Below are the code and all the weights of a small trained network. Each question names an input and a target symbol and asks about switching units off, where a switched-off unit gives its printed mean instead of its output.

import numpy as np


def w(rows, s, z=0):
    codes = np.array(rows[::2]) - 128.0
    scale = np.full(codes.shape[1], s)
    scale[-1] = z or s
    return codes * scale


def f(y):
    return np.maximum(y, 0)


def softmax(a):
    e = np.exp(a - a.max(-1, keepdims=True))
    return e / e.sum(-1, keepdims=True)


def log_softmax(a):
    a = a - a.max(-1, keepdims=True)
    return a - np.log(np.exp(a).sum(-1, keepdims=True))


def net(x, mask):
    ids = ['ΓΘΛΠΨαβζμξστφ'.index(c) for c in x.split()]
    T = len(ids)
    res = E[ids] + P[:T]
    q, k, v = (res @ M[0].T for M in (Q, K, V))
    z = softmax(np.where(np.tri(T) > 0, q @ k.T / 4**0.5, -1e9)) @ v
    res = res + np.where(mask[0], z, O[0][:, -1]) @ O[0][:, :-1]
    y = f(res @ A[0][:, :-1].T + A[0][:, -1])
    res = res + np.where(mask[1:17], y, B[0][:, -1]) @ B[0][:, :-1]
    return log_softmax(res[-1] @ U[:, :-1].T + U[:, -1])


Q, K, V, O, A, B = {}, {}, {}, {}, {}, {}
E = w([
[149,46,211,202,219,32,182,188],'Γ',
[69,179,129,179,142,147,99,115],'Θ',
[78,144,176,174,138,112,93,119],'Λ',
[36,106,90,136,152,98,97,176],'Π',
[140,129,129,207,148,119,167,133],'Ψ',
[137,146,181,158,203,62,179,98],'α',
[120,91,170,111,148,76,119,161],'β',
[97,112,169,202,105,158,71,158],'ζ',
[158,240,90,146,127,165,151,49],'μ',
[107,143,79,169,107,207,108,170],'ξ',
[93,157,58,126,168,200,163,181],'σ',
[120,195,182,95,119,130,86,87],'τ',
[253,123,187,123,109,157,41,46],'φ',
],0.016)
P = w([
[160,165,63,154,183,119,59,144],'0',
[90,99,93,99,18,87,183,114],'1',
[106,42,73,104,150,179,119,21],'2',
[228,151,116,113,165,138,131,176],'3',
[121,114,148,97,34,158,219,111],'4',
[135,68,125,102,158,252,149,16],'5',
],0.014)
Q[0] = w([
[144,148,118,122,154,139,87,131],'H0',
[112,146,169,112,12,103,204,148],'H0',
[116,1,127,70,117,182,147,31],'H0',
[83,96,121,136,105,132,148,52],'H0',
],0.03)
K[0] = w([
[81,140,138,93,133,133,80,129],'H0',
[200,98,120,237,139,91,216,28],'H0',
[212,133,233,75,118,250,188,154],'H0',
[184,207,172,150,115,191,171,126],'H0',
],0.021)
V[0] = w([
[73,71,202,185,199,123,195,192],'H0',
[82,151,248,154,103,75,53,99],'H0',
[64,225,129,80,221,74,216,71],'H0',
[128,100,171,20,166,60,102,138],'H0',
],0.011)
O[0] = w([
[64,100,104,66,142,1,46,123,2],'H0',
[83,143,223,74,133,212,67,141,244],'H0',
[60,241,110,77,166,102,203,95,120],'H0',
[132,105,177,33,188,127,149,138,176],'H0',
],0.0099,0.0034)
A[0] = w([
[122,65,114,110,104,177,142,111,2],'N0',
[161,92,134,75,26,140,179,146,101],'N1',
[161,176,88,145,153,99,110,175,106],'N2',
[128,92,141,52,83,98,177,160,35],'N3',
[50,99,109,142,169,126,144,49,202],'N4',
[126,107,190,167,81,49,147,127,76],'N5',
[79,111,134,131,116,101,95,159,62],'N6',
[99,96,99,74,49,94,165,91,112],'N7',
[94,186,148,139,6,105,114,170,53],'N8',
[137,112,196,138,61,68,93,107,144],'N9',
[126,81,87,150,209,152,80,84,132],'N10',
[153,189,130,136,87,136,150,177,173],'N11',
[85,154,115,65,87,110,209,177,29],'N12',
[144,151,118,114,189,105,67,111,150],'N13',
[167,160,144,152,165,125,110,95,113],'N14',
[60,122,158,136,91,141,193,122,132],'N15',
],0.012,0.0062)
B[0] = w([
[130,109,172,152,160,79,205,111,201],'N0',
[97,165,72,130,78,182,40,129,221],'N1',
[125,135,214,96,142,214,107,132,163],'N2',
[116,96,102,158,8,121,89,123,207],'N3',
[168,71,114,83,93,114,123,166,254],'N4',
[112,154,75,127,143,169,111,86,191],'N5',
[126,131,170,149,147,184,149,117,184],'N6',
[93,126,100,88,213,139,163,169,219],'N7',
[159,68,100,127,145,147,111,70,191],'N8',
[117,168,158,106,141,87,206,171,229],'N9',
[76,196,102,97,138,90,102,89,225],'N10',
[143,78,128,135,142,48,106,138,217],'N11',
[103,149,207,230,159,107,115,78,199],'N12',
[173,96,116,217,116,159,131,134,219],'N13',
[67,109,132,130,142,140,133,164,195],'N14',
[162,186,122,69,118,132,134,141,245],'N15',
],0.017,0.0087)
U = w([
[116,173,111,139,245,120,76,239,253],'Γ',
[182,132,93,141,35,91,187,224,197],'Θ',
[127,18,135,45,77,41,113,95,144],'Λ',
[108,163,122,63,99,106,90,69,58],'Π',
[62,75,112,137,115,188,218,23,35],'Ψ',
[90,164,3,87,171,128,169,146,112],'α',
[73,155,159,101,122,23,194,86,129],'β',
[134,187,56,148,97,65,199,91,151],'ζ',
[44,184,79,75,57,84,139,185,94],'μ',
[108,93,76,101,102,116,153,101,62],'ξ',
[124,149,138,16,109,156,233,121,105],'σ',
[83,128,89,96,121,115,162,121,57],'τ',
[59,71,103,117,123,108,226,159,8],'φ',
],0.004,0.0041)

Each question gives the input, a string of symbols that net reads in full, and the target symbol t.
The units are the heads (4 rows each of Q, K, V and O) and the neurons (one row each of A and B). Each row of codes is followed by its name. A weight is (code - 128) times the scale printed after its matrix; where a second scale follows, it is the last column's (O, A, B and U).
mask holds one flag per unit, heads first, then neurons. A switched-off unit (its flag False) gives its mean, the last column of its rows in O or B, instead of its output. The means were averaged over made-up inputs and are rounded, as every weight is.
A unit's drop is (log p(t) with every unit on - log p(t) with that unit switched off) / (log p(t) with every unit on - log p(t) with every unit switched off).
The circuit of an input: a set's keep is (log p(t) with only the set's units on - log p(t) with every unit switched off) / (log p(t) with every unit on - log p(t) with every unit switched off). Starting from the 12 units with the biggest drops (on a tie, the unit counted first), units are removed one at a time, each time the one whose removal leaves the highest keep (on an exact tie, the one counted first), for as long as the keep stays at least 0.8.
units of the circuit, in order: the units of the circuit, biggest drop first
top k neurons: the k neurons with the biggest drops, biggest first
drop when u is switched off: that unit's drop, to one decimal
input φ β β ζ τ, target Θ: units of the circuit, in order => H0
input β β β τ ζ, target Ψ: units of the circuit, in order => H0; N8; N6; N5
input β Γ τ β ξ β, target ζ: units of the circuit, in order => H0; N10
input Λ β α τ σ, target β: units of the circuit, in order => N12; H0
input β μ Θ ζ β ξ, target ζ: top 2 neurons => N10; N0
input ζ τ Λ β τ Γ, target σ: units of the circuit, in order => H0; N15; N12
input ζ Ψ β Ψ τ, target α: units of the circuit, in order => H0; N7; N5
input τ τ β β φ Λ, target Ψ: units of the circuit, in order => H0; N0
input τ Π μ Γ Π, target φ: top 2 neurons => N7; N3
input φ β β β σ Ψ, target α: top 2 neurons => N7; N10
input τ Θ β Ψ ζ Ψ, target β: top 4 neurons => N10; N0; N9; N1
input Λ Θ β β τ, target Π: top 2 neurons => N1; N15
input μ Λ φ, target Ψ: drop when N7 is switched off => 0.0
input σ β Λ μ Λ β, target Θ: drop when N7 is switched off => 0.1
input β Θ β τ τ ξ, target σ: drop when H0 is switched off => 0.6
input φ β β, target Ψ: drop when N0 is switched off => 0.5
